Where the symbols take the elements:
* | v r k b i c
z866 | z1 none z665 z371 z5 z293
z276 | z224 none z747 z586 z749 z673
z1 | z174 z866 z400 z620 z954 z904
z861 | z267 z747 z162 z659 z224 z954
z233 | none z902 z46 z33 z763 none
z579 | z659 none z631 z747 z586 z331
z94 | z797 z825 z311 z830 z88 z160
z640 | z978 none z105 z846 z411 none
z538 | z160 none z427 z665 z371 z640
z249 | z599 z411 z978 z904 z728 none
z90 | none z224 z267 z540 z135 z591
z930 | none z954 z174 z356 z591 z46
z902 | z233 z959 z820 z111 z549 none
z904 | z23 z293 z549 z249 z820 none
z424 | z989 z427 z208 z81 z160 z111
z162 | z837 z533 z830 z88 z861 z1
z400 | z191 z665 z81 z160 z1 z549
z293 | z904 none z846 z411 z900 none
z749 | z830 none z276 z825 z533 z665
z516 | none z88 z797 z837 z713 z795
z673 | z81 none z5 z427 z665 z959
z586 | z311 none z579 z276 z825 z427
z88 | z516 z631 z94 z162 z659 z620
z591 | none z81 z930 z989 z191 z233
z665 | z400 none z673 z538 z866 z846
z411 | z249 none z640 z293 z541 none
z267 | none z861 z837 z713 z90 z930
z135 | none z830 z90 z797 z837 z191
z747 | z861 none z533 z579 z276 z5
z204 | none z728 z599 z46 z33 none
z327 | none z978 z33 z763 z599 none
z533 | z162 none z749 z631 z747 z866
z900 | z820 none z293 z541 z959 none
z830 | z135 z749 z224 z94 z162 z400
z208 | z356 z331 z620 z954 z424 z728
z371 | z620 none z538 z866 z331 z411
z837 | none z162 z135 z516 z267 z174
z978 | z327 z640 z111 z549 z249 none
z427 | z424 none z331 z673 z538 z105
z795 | none z620 z49 z174 z356 z599
z631 | z88 none z825 z533 z579 z371
z797 | none z94 z540 z135 z516 z49
z174 | none z1 z191 z795 z930 z23
z23 | none z904 z763 z599 z46 none
z105 | z111 none z541 z959 z640 none
z820 | z46 z900 z904 z728 z902 none
z989 | none z424 z356 z591 z49 z33
z549 | z763 z846 z902 z978 z904 none
z659 | z713 z579 z88 z861 z311 z208
z81 | z591 z673 z954 z424 z400 z902
z191 | none z400 z591 z49 z174 z763
z599 | none z249 z327 z23 z204 none
z160 | z49 z538 z424 z400 z620 z978
z331 | z208 none z371 z5 z427 z541
z954 | z930 z5 z1 z208 z81 z820
z46 | none z820 z23 z204 z233 none
z5 | z954 none z866 z331 z673 z900
z111 | z33 z105 z728 z902 z978 none
z356 | none z208 z795 z930 z989 z204
z713 | none z659 z516 z267 z540 z356
z49 | none z160 z989 z191 z795 z327
z959 | z902 none z900 z105 z846 none
z541 | z728 none z411 z900 z105 none
z33 | none z111 z204 z233 z327 none
z224 | z90 z276 z861 z311 z830 z81
z311 | z540 z586 z659 z224 z94 z424
z540 | none z311 z713 z90 z797 z989
z825 | z94 none z586 z749 z631 z538
z846 | z549 none z959 z640 z293 none
z763 | none z549 z233 z327 z23 none
z728 | z204 z541 z249 z820 z111 none
z620 | z795 z371 z160 z1 z208 z249

In the rows, 67 means zero.

The rows follow the links: the fewer symbols apart two elements are, the more alike their rows tend to be.

Row, then element:
[  78   95   46   66   80   78   82   89   69   81   59   63   51   76   53   80   87   62  107   47   66   94   43   69   59   58   39   65   86   88   44   49   98   69   56   46   52   74   55   86   76   66   35   53   71   76   93   74   49   81   88   46   48   25   76   77   55   73   60] -> z591
[  68   73   31   54   76   80   77   75   58   86  106   58   55   65   50   62   71   52   82   59   57   82   70   80   53   79   32   70  100   81   61   48   79  107   91   71   51   97   72   74   48   77   51   47   84   60   78   74   66   97   68   36   54   40   63   77   49   72   53] -> z763
[  58   82   52   95   47   88   90   75   75  116   71   93   68   73   83   76   64   64   88   85   86   93   68   65   81   60   55   63   65   65   68   81   37   49   59   40   55   82   55   70   64   51   70   72   93   87   78   71   32   67  113   76   73   66   53   74   53   57   44] -> z356
[  83   66   94   44   84   58   63   45   79   40   33   50   70   64   55   73   84   91   61   49   44   53   47   54   48   68   67   67   53   61   60   65  119   59   28   58   83   37   54   56   67   67   63   90   21   83   76   59   80   45   58   77   58   49   71   51   81   67   90] -> z276
[  69   37   56   74   76   79   62   80   51   70   77   81   67   83  101   39   32   52   42   76   64   38   69   70   97   37   75   69   66   50   65   81   61   72   98  126   84   84   67   82   79   68   87   62   77   61   78   85   67   72   43   66   98   90   77  108   70   62   93] -> z160
[  58   61   88   38   73   44   39   38   72   28   72   29   73   44   29   74   73   77   49   52   58   63   73   72   40   94   77   64   77   67   67   49   65   72   55   64   74   52   86   38   44   69   74   74   55   43   48   45  100   64   41   71   64   81   60   40   72   64   77] -> z866
[  68   71   53   43   91   73   54   63   69   88   52   72   71   75   67   72   86   80   97   39   58   76   54   59   61   76   47   63   92   62   35   38  100   74   70   77   86   71   57   78   84   71   62   60   90   96   96   72   66   90   77   66   43   56   47   85   34   46  109] -> z135
[  64   50   75   53   61   63   54   34   80   45   53   77   72   75   86   48   55   73   39   59   53   40   54   61   78   56   85   72   44   31   71   65   84   52   65   96   88   48   64   61   68   72   87   80   48   99   84   74   85   40   66   91   85   80   67   75   77   56  106] -> z825
[  77   61   67   53   69   57   77   56   54   30   84   51   54   59   40   68   67   53   57   49   42   59   64   67   44   62   65   64   63   85   79   80  101   82   60   48   50   64   78   49   21   77   43   67   26   57   52   65   77   44   45   38   62   41   86   42   94  104   44] -> z959
[  55   60   98   47   61   43   57   36   66   36   45   33   74   42   24   75   83   82   65   59   58   59   68   73   46   82   78   59   45   69   79   74   80   73   48   24   61   48   70   43   39   64   67   86   37   68   51   43   71   42   57   67   47   61   60   30   81   68   45] -> z5
[  63   52   66   96   47   67   96   92   47   77   79   82   61   65   80   69   40   52   58   90   89   65   76   71   88   58   84   69   48   81   97  108   24   64   79   45   49   87   76   74   65   50   63   64   78   39   38   64   44   68   62   42   82   81   71   62   91   75   15] -> z728

Each walk starts at a row. The symbols on each line, taken left to right, move it on to the next element.
Answer with the element's row; about right is enough.
[  83   48   95   69   62   62   71   45   84   47   30   85   78   74   88   65   66   78   45   63   55   54   51   52   76   45   90   68   30   54   68   78   90   33   49   72   82   33   59   70   66   56   71   89   34  100   81   70   72   20   77   98   91   64   81   61   84   81   97]
i v r b k k	[  62   51  107   48   70   44   56   43   72   40   25   43   94   49   40   82   87   88   80   57   64   51   55   58   58   82   76   60   48   56   60   61   90   54   41   35   76   32   55   44   67   69   68   90   36   82   63   49   71   47   66   84   58   63   61   33   80   57   70]
v b b c k b c b b	[  56   61   55   94   52   67   66   82   62   68  102   84   63   69   87   58   45   43   33   95   77   63   94   75   74   69   85   64   73   77   83   82   14   64   91   91   66   86   88   61   52   71   86   53   88   31   31   66   73   80   46   56   83  100   78   70   80   76   42]
[  51   89   46   83   45   84   63   64   86  106   94  104   66   75   86   70   58   62   72   82   84  100   66   70   71   66   56   66   84   56   47   50   15   53   74   76   66   80   70   72   74   63   81   53  111   67   64   72   59   82  102   86   73   87   46   76   38   63   67]
r v r k r i k k	[  73   53   73   76   52   62   73   43   89   39   71   84   62   70   74   54   51   59   31   70   50   57   49   56   75   41   87   75   34   57   91   88   89   47   50   80   69   51   65   64   41   56   65   81   23   89   62   72   69   13   60   85   94   56   91   58   93   92   76]
v k b i i r	[  56   49   70   24   73   49   52   39   61   23   69   30   69   67   41   53   71   68   47   45   39   47   72   76   55   93   70   74   70   59   65   55  109   95   73   78   71   61   72   50   35   83   57   75   36   67   68   61   96   54   35   61   64   61   69   61   76   75   93]
[  96   71   88   59  104   64   63   97   54   54   10   52   67   74   59   69   91   85   83   51   71   51   49   46   67   60   60   60   56   75   60   69  108   52   48   66   87   45   52   86  122   58   53   73   55   73   90   61   61   77   52   71   52   40   76   60   72   46   87]
k i i i b i b i k	[  81   54   99   65   85   54   60   78   55   63    6   40   87   62   54   74   91   96  100   62   88   56   61   48   60   68   68   60   51   60   57   72   78   55   51   43   75   56   51   72  109   52   63   76   76   62   74   47   59   81   56   80   49   60   55   56   62   27   66]
k k c i k i	[  65   77   80   52   89   45   35   80   52   53   50   35   77   54   46   73   80   74   78   66   82   50   87   70   48  101   74   61   84   85   56   59   54   75   74   71   76   63   85   67   88   73   72   61   85   14   45   40   85  110   27   58   39   91   56   54   62   51   72]
[  93   56   76   88   86   74   71   80   68   63   25   94   68   85   98   60   71   75   63   72   76   42   49   50   87   28   81   69   36   62   71   88   76   39   49   90   80   58   46   99  113   53   73   76   61   82   91   68   55   53   68   90   85   73   83   78   71   43   90]
i k i b i b	[  67   62   80   73   72   55   47   79   81   76   41   83   86   73  103   66   59   80   64   79   98   51   58   61   77   70   88   62   51   53   60   69   31   38   67   84   99   59   66   76  105   59   99   72   90   58   76   53   74   76   60  111   76  103   54   77   55   32  100]
i k b b b k r v r v	[  75   65   70   31   95   61   34   75   50   53   24   44   79   82   64   57   81   90   80   50   62   40   58   60   70   72   66   69   80   63   52   58  112   74   74   89   97   62   59   74  110   65   68   67   71   69   87   64   79   89   47   66   54   64   56   86   54   45  106]
[  54   95   46   67   66   73   70   76   64   87  104   59   57   60   43   75   69   56   88   61   70   93   81   79   53   92   42   64   99   81   59   44   45   86   75   54   49   94   80   62   57   83   51   48  101   41   55   62   66  107   69   47   43   63   58   68   48   69   47]
i b r r i k b i i	[  55   44   57   37   70   60   56   61   56   22   94   40   61   57   42   54   63   49   45   53   43   56   83   77   55   75   69   79   81   72   71   68   92   98   82   73   60   73   84   47   22   81   54   63   39   57   47   71   87   61   41   37   69   57   77   54   82   96   62]
v v r k r v i v k r	[  83   77   53   70   90   68   74  105   31   51   74   50   44   59   44   65   70   47   71   63   63   62   82   66   64   60   66   66   79  105   86   83   85   86   74   57   51   88   73   84   66   76   41   56   49   40   49   62   60   78   35   26   64   45   85   61   89   85   36]
[  96   66   68  104   75   73   82   94   59   67   48   89   61   82   99   56   54   63   58   86   66   49   51   59   89   23   88   69   40   71   87   95   71   43   65   83   69   79   58  101   89   55   65   59   55   65   76   76   55   46   61   59   90   67   96   79   84   74   66]
r c v i b i r b	[  50   57   69   71   37   56   68   45   76   45  105   75   66   63   64   54   37   48   20   78   69   71   90   78   58   81   88   64   56   67   80   79   34   64   69   78   56   60   92   52   34   65   84   71   53   54   27   68   81   48   53   70   84   93   70   47   95   98   51]
k i v v k i i k i b	[  60   91   49   68   61   69   83   89   51   94   86   59   56   64   37   77   74   53  102   73   77  100   79   72   54   89   42   71   88   96   68   63   52   82   60   26   41   82   71   58   52   69   43   59   79   55   55   62   49   86   83   35   45   48   59   54   54   63   14]
[  66   71  105   26   68   50   33   33   83   40   38   45   81   54   47   71   81   92   62   58   60   55   59   56   45   88   78   61   62   53   52   45   74   64   53   68   85   25   72   45   63   71   85   81   43   69   61   46   94   57   52   95   49   86   50   49   63   59   99]
b b b b b b k	[  65   48   71   25   78   48   47   34   71   36   36   38   77   66   44   55   69   83   61   44   46   38   62   64   70   78   67   69   65   46   52   55  107   73   60   77   86   43   63   48   61   79   78   76   40   88   79   66   91   56   54   86   61   65   57   63   68   61  114]
v r k c k v	[  64   68   89   68   77   66   71   92   38   64   25   36   85   52   43   72   84   79  100   68   95   56   71   64   56   71   72   54   60   83   71   90   65   74   58   25   54   66   66   68  100   67   53   75   70   32   53   40   54   92   45   44   40   64   63   55   73   42   35]
